Below are the code and all the weights of a small trained network. Each question names an input and a target symbol and asks about switching units off, where a switched-off unit gives its printed mean instead of its output.

import numpy as np


def w(rows, s, z=0):
    codes = np.array(rows[::2]) - 128.0
    scale = np.full(codes.shape[1], s)
    scale[-1] = z or s
    return codes * scale


def norm(h):
    return h / np.sqrt((h * h).mean(-1, keepdims=True) + 1e-5)


def f(y):
    return y / 2 * (1 + np.tanh(0.7978845608 * (y + 0.044715 * y**3)))


def softmax(a):
    e = np.exp(a - a.max(-1, keepdims=True))
    return e / e.sum(-1, keepdims=True)


def log_softmax(a):
    a = a - a.max(-1, keepdims=True)
    return a - np.log(np.exp(a).sum(-1, keepdims=True))


def net(x, mask):
    ids = ['ΘΞΨαζτφ'.index(c) for c in x.split()]
    T = len(ids)
    res = E[ids] + P[:T]
    u = 0
    for l in range(2):
        q, k, v = (norm(res) @ M[l].T for M in (Q, K, V))
        z = softmax(np.where(np.tri(T) > 0, q @ k.T / 3**0.5, -1e9)) @ v
        res = res + np.where(mask[u], z, O[l][:, -1]) @ O[l][:, :-1]
        u += 1
        y = f(norm(res) @ A[l][:, :-1].T + A[l][:, -1])
        res = res + np.where(mask[u : u + 4], y, B[l][:, -1]) @ B[l][:, :-1]
        u += 4
    return log_softmax(norm(res)[-1] @ U[:, :-1].T + U[:, -1])


Q, K, V, O, A, B = {}, {}, {}, {}, {}, {}
E = w([
[77,82,55,158,133,133],'Θ',
[175,141,99,226,105,221],'Ξ',
[125,68,66,123,153,73],'Ψ',
[33,95,36,154,185,151],'α',
[41,153,172,150,80,146],'ζ',
[162,106,157,64,127,254],'τ',
[121,42,76,115,53,133],'φ',
],0.0058)
P = w([
[128,255,67,58,114,118],'0',
[130,210,79,100,107,140],'1',
[130,183,93,102,111,128],'2',
[127,162,108,112,117,127],'3',
[134,146,121,122,121,119],'4',
[131,130,129,127,120,115],'5',
[133,117,146,137,124,112],'6',
[135,106,163,147,125,110],'7',
[134,83,184,145,128,107],'8',
[132,77,192,145,131,106],'9',
[125,82,181,164,136,105],'10',
],0.0051)
Q[0] = w([
[4,1,35,156,145,200],'0.h1',
[27,19,123,120,107,141],'0.h1',
[52,116,88,161,125,152],'0.h1',
],0.0058)
K[0] = w([
[144,99,254,206,152,135],'0.h1',
[203,46,252,166,133,137],'0.h1',
[123,125,223,163,178,130],'0.h1',
],0.0053)
V[0] = w([
[145,252,161,155,123,100],'0.h1',
[53,118,126,100,205,134],'0.h1',
[235,110,86,136,253,198],'0.h1',
],0.0032)
O[0] = w([
[133,105,194,212,152,154,2],'0.h1',
[80,190,135,118,254,125,28],'0.h1',
[81,61,83,101,187,217,157],'0.h1',
],0.0044,0.00034)
A[0] = w([
[41,246,129,166,121,152,148],'0.n1',
[80,78,16,120,144,4,201],'0.n2',
[153,106,138,159,97,193,125],'0.n3',
[93,48,58,130,164,49,249],'0.n4',
],0.0034,0.0012)
B[0] = w([
[142,129,168,108,59,169,163],'0.n1',
[254,160,137,158,148,176,255],'0.n2',
[56,24,84,185,191,146,157],'0.n3',
[160,203,222,181,108,192,236],'0.n4',
],0.0041,0.0032)
Q[1] = w([
[95,149,125,44,100,2],'1.h1',
[170,156,139,181,111,140],'1.h1',
[100,171,149,69,171,36],'1.h1',
],0.0084)
K[1] = w([
[116,253,50,124,127,182],'1.h1',
[84,86,186,109,154,126],'1.h1',
[107,193,51,121,90,152],'1.h1',
],0.006)
V[1] = w([
[38,167,147,110,46,174],'1.h1',
[170,124,173,3,138,202],'1.h1',
[191,67,66,58,9,102],'1.h1',
],0.0048)
O[1] = w([
[3,107,243,107,61,87,249],'1.h1',
[191,51,204,67,205,189,160],'1.h1',
[130,68,58,56,90,49,221],'1.h1',
],0.006,0.0015)
A[1] = w([
[201,57,72,187,64,151,188],'1.n1',
[63,83,156,72,53,223,147],'1.n2',
[66,209,137,108,69,71,4],'1.n3',
[73,197,213,198,9,3,119],'1.n4',
],0.0037,0.0025)
B[1] = w([
[164,88,73,90,181,41,251],'1.n1',
[133,9,89,96,51,212,205],'1.n2',
[199,14,186,92,126,213,116],'1.n3',
[253,94,187,159,119,44,206],'1.n4',
],0.0032,0.003)
U = w([
[160,188,117,56,56,172,254],'Θ',
[108,75,63,210,88,149,172],'Ξ',
[220,140,100,169,203,98,146],'Ψ',
[43,216,105,156,221,130,95],'α',
[110,144,248,149,91,22,71],'ζ',
[140,41,206,43,192,192,50],'τ',
[125,79,82,36,126,1,59],'φ',
],0.0072,0.0052)

Each question gives the input, a string of symbols that net reads in full, and the target symbol t.
The units are the heads (3 rows each of Q, K, V and O) and the neurons (one row each of A and B). Each row of codes is followed by its name. A weight is (code - 128) times the scale printed after its matrix; where a second scale follows, it is the last column's (O, A, B and U).
mask holds one flag per unit, layer by layer, with each layer's heads first. A switched-off unit (its flag False) gives its mean, the last column of its rows in O or B, instead of its output. The means were averaged over made-up inputs and are rounded, as every weight is.
A unit's drop is (log p(t) with every unit on - log p(t) with that unit switched off) / (log p(t) with every unit on - log p(t) with every unit switched off).
The circuit of an input: a set's keep is (log p(t) with only the set's units on - log p(t) with every unit switched off) / (log p(t) with every unit on - log p(t) with every unit switched off). Starting from all 10 units, units are removed one at a time, each time the one whose removal leaves the highest keep (on an exact tie, the one counted first), for as long as the keep stays at least 0.8.
units of the circuit, in order: the units of the circuit, biggest drop first
most important unit: the unit with the biggest drop
top k neurons: the k neurons with the biggest drops, biggest first
k most important neurons of layer l: the k neurons of layer l with the biggest drops, biggest first
drop of u: that unit's drop, to one decimal
input Ξ ζ Ψ, target ζ: units of the circuit, in order	1.h1, 0.n4
input α Θ τ, target τ: units of the circuit, in order	1.h1
input Θ ζ ζ Ξ τ α ζ α α, target ζ: units of the circuit, in order	0.h1, 0.n4, 1.h1, 0.n2
input ζ Ξ Ξ Θ Ξ τ Θ, target τ: units of the circuit, in order	1.h1, 0.n4
input Θ Θ Θ, target Θ: units of the circuit, in order	0.n1, 0.n3, 0.h1, 0.n4
input Θ α τ α Ψ Θ Θ α α ζ α, target ζ: units of the circuit, in order	0.h1, 0.n4
input Θ Ψ Θ, target Ψ: units of the circuit, in order	0.n2, 1.h1
input α α Θ, target α: units of the circuit, in order	0.h1, 1.h1
input Θ Ξ τ Θ Θ ζ Ψ, target ζ: top 3 neurons	0.n4, 0.n3, 1.n2
input φ ζ Θ Θ Θ τ Θ α, target τ: top 2 neurons	0.n4, 0.n2
input φ Θ α α α Ξ Θ α, target α: 2 most important neurons of layer 0	0.n4, 0.n1
input Θ Θ Θ Θ τ Θ ζ φ Θ, target ζ: top 3 neurons	0.n4, 1.n2, 0.n3
input Ξ Θ Θ φ Θ α, target φ: top 2 neurons	0.n3, 0.n2
input φ α α Ψ, target Ψ: most important unit	0.n2
input τ τ α Θ τ Ψ ζ, target τ: top 2 neurons	1.n2, 0.n4
input Θ Θ ζ α Θ τ Ξ, target τ: 2 most important neurons of layer 0	0.n2, 0.n4
input α τ Ξ, target τ: drop of 1.h1	1.0
input φ τ Ψ Θ Θ Θ Θ α α α, target α: drop of 0.h1	0.1
input Ξ Ξ α τ α Θ Ψ α, target Ψ: drop of 0.n2	0.1
input Θ Θ Θ Θ, target Θ: drop of 0.n3	0.3
input Ξ Θ α Θ Θ Θ Ψ Θ, target Ψ: top neuron	0.n2
